cols: C U K D M Q X
J40: [  0.9  56.5  -7.5 -38.2   4.5  63.5  81.6]
J113: [  1.5  44.0  -8.8 -36.2   4.6  50.1  68.4]
J819: [ 56.5  -7.8 -38.2 -12.2   2.9  24.7  28.7]
J707: [-3.3 20.4 -0.9 -9.6  6.6  7.0  7.9]
J433: [-10.6  43.4  -2.2 -29.9   8.2  54.2  63.4]
J249: [ -5.0 -22.9   5.9  18.7  -0.6 -23.9 -35.3]
J228: [ -3.3  13.8  -0.9 -12.2   2.9  24.7  28.7]
J245: [ 15.0 -30.3   4.5  33.4 -11.5 -43.6 -54.2]
J536: [  5.8  -9.5   1.0  10.4  -4.0 -14.1 -16.9]
size: [-10.6  43.4  -2.2 -29.9   8.2  54.2  63.4]	7
[ 0.9 56.5 -7.5]	J40
[-9.5  1.0]	J536
[ 56.5  -7.5 -38.2]	J40
col: [-36.2 -12.2]	D
rest: [ 15.0 -30.3]	[  4.5  33.4 -11.5 -43.6 -54.2]

cols: B L F Z R
J909: [-16.9  50.9  59.4  63.5  59.0]
J514: [  6.2 -47.1  16.3 -67.7  51.8]
J547: [ 68.6  58.5  23.8 -10.8 -43.0]
J225: [-16.9  50.8  59.4  63.5  59.0]
J959: [ 66.7  47.4  14.8 -64.2  31.4]
rest: [ 66.7  47.4  14.8 -64.2]	[31.4]
col: [-67.7 -10.8]	Z
col: [59.4 16.3 23.8]	F
col: [59.0 51.8]	R
size: [66.7 47.4]	2
col: [  6.2  68.6 -16.9]	B

cols: V G W Y P H
J798: [ 71.0  49.3 -38.2  75.5 -31.0 -42.4]
J741: [ 20.6  18.3  -8.8  38.6 -15.9  18.5]
J789: [ -0.6   0.4   0.6  -0.8   0.4 -38.8]
J461: [ -0.6 -42.4  49.3  75.5 -31.0 -38.2]
J205: [ 61.0  40.7 -33.6  55.9 -23.3  19.0]
J510: [ -0.6 -42.4  49.2  -1.2   0.6   5.8]
J742: [ -0.6  38.3   1.8  -1.4   0.6 -22.0]
J372: [ -0.6   1.7   1.5  -1.2 -20.4   5.8]
[ 49.3 -38.2  75.5 -31.0 -42.4]	J798
col: [-23.3   0.6]	P
rest: [-42.4  49.3]	[ 75.5 -31.0 -38.2]
col: [-1.4 -1.2]	Y
size: [-0.6  0.4  0.6 -0.8]	4

cols: fuv Gis Kef luzi sir Vap mupip riz
J351: [  5.0 -74.4  -0.6 -18.6  19.4  17.5 -19.1  47.4]
J243: [-19.5 -38.4  51.3 -40.9 -25.4 -22.3 -11.4 -10.8]
J939: [-17.6 -56.8 -47.9  30.1  12.7 -16.4 -19.1  47.5]
J551: [ 12.7 -47.9  30.1 -17.6 -19.1 -16.4 -56.8  18.0]
J784: [ 35.8 -47.9 -10.3 -15.2  13.9 -40.5 -59.6  18.3]
J496: [-24.5 -11.5   0.9  35.2 -15.8 -12.4  25.0 -56.8]
J642: [ 32.0   5.4  28.7 -31.4 -26.8  35.6  43.8 -44.6]
[-56.8 -47.9  30.1  12.7 -16.4]	J939
[ 12.7 -47.9  30.1 -17.6 -19.1 -16.4 -56.8]	J551
rest: [-10.3 -15.2  13.9]	[-40.5 -59.6  18.3]

cols: A E J N S T
J427: [  0.2 -10.9   2.6  -8.5   4.2   4.9]
J777: [ 37.4  11.3  23.1 -56.0  33.4  39.0]
J971: [ 5.8 -1.3  5.5 -7.1 -0.1 10.1]
J999: [-23.2 -68.0  25.3 -28.2  13.7  25.9]
J800: [ 6.2  0.3  2.1 -2.7  3.4  5.7]
J874: [ 4.8 -8.2  5.4 -7.1 -0.1  5.0]
J938: [ 4.8 -8.1 -1.1  2.4  2.5  2.9]
J277: [  4.1  61.9 -32.1  56.5   3.8  -0.3]
J884: [ 13.5 -12.0   6.2  -6.6   3.0  -0.2]
J896: [ -4.7  26.5 -31.1  26.5  30.6  12.0]
rest: [ 5.4 -7.1 -0.1]	[5.0]
[ 4.8 -8.1 -1.1  2.4  2.5]	J938
col: [39.0 10.1 25.9  5.7]	T
rest: [ 4.8 -8.2]	[ 5.4 -7.1 -0.1  5.0]
[-8.5  4.2]	J427
col: [4.8 4.8]	A

cols: neveb Kubin teto vul rarup lepan
J889: [-41.9 -18.0 -55.8 -14.0 -84.6 -42.6]
J155: [-8.4  5.5 -8.9 41.6 34.6 23.0]
J10: [ 30.6  -5.9  11.7 -11.9 -10.1  39.4]
size: [-8.4  5.5 -8.9 41.6 34.6 23.0]	6
diff J10: [ 30.6  -5.9  11.7 -11.8 -10.1  39.4]	4, [-11.9]
size: [-8.4  5.5 -8.9 41.6]	4
rest: [41.6 34.6]	[23.0]
[-14.0 -84.6]	J889

cols: kozat bafo babim dage relek lirig
J263: [ 85.1 -48.6  18.5  17.7  38.0  -1.8]
J698: [-23.0  26.9   3.2 -11.7  -3.0 -22.8]
J997: [ 31.2   4.6 -31.6 -17.2 -11.6  20.1]
J598: [ 24.3 -36.4  16.1 -24.2 -56.1  -3.3]
J88: [-36.8 -24.8   0.7  25.3 -21.2  45.3]
J963: [ 33.3 -13.3 -24.7 -21.7  -4.8  18.8]
J647: [-70.8  24.6 -36.4  16.1 -24.2 -25.4]
J616: [-70.8  24.6 -36.4  16.1 -24.2  -9.2]
J926: [ 21.5 -32.7  48.5  25.0  29.4 -10.4]
J630: [-70.8  24.6 -36.4  16.1 -24.2 -56.1]
diff J263: [ 85.2 -48.6  18.5  17.7  38.0  -1.8]	1, [85.1]
[ 24.6 -36.4  16.1 -24.2 -56.1]	J630

cols: lor Damos Budon luzuf
J805: [ 16.2   3.8 -42.8  68.2]
J489: [-29.7 -11.8  56.8 -25.4]
J172: [ 16.2   3.9 -42.8  46.8]
[16.2  3.8]	J805
[ 16.2   3.8 -42.8  68.2]	J805
rest: [ 16.2   3.9 -42.8]	[46.8]
rest: [-29.7 -11.8]	[ 56.8 -25.4]
rest: [ 16.2   3.8 -42.8]	[68.2]
rest: [  3.9 -42.8]	[46.8]

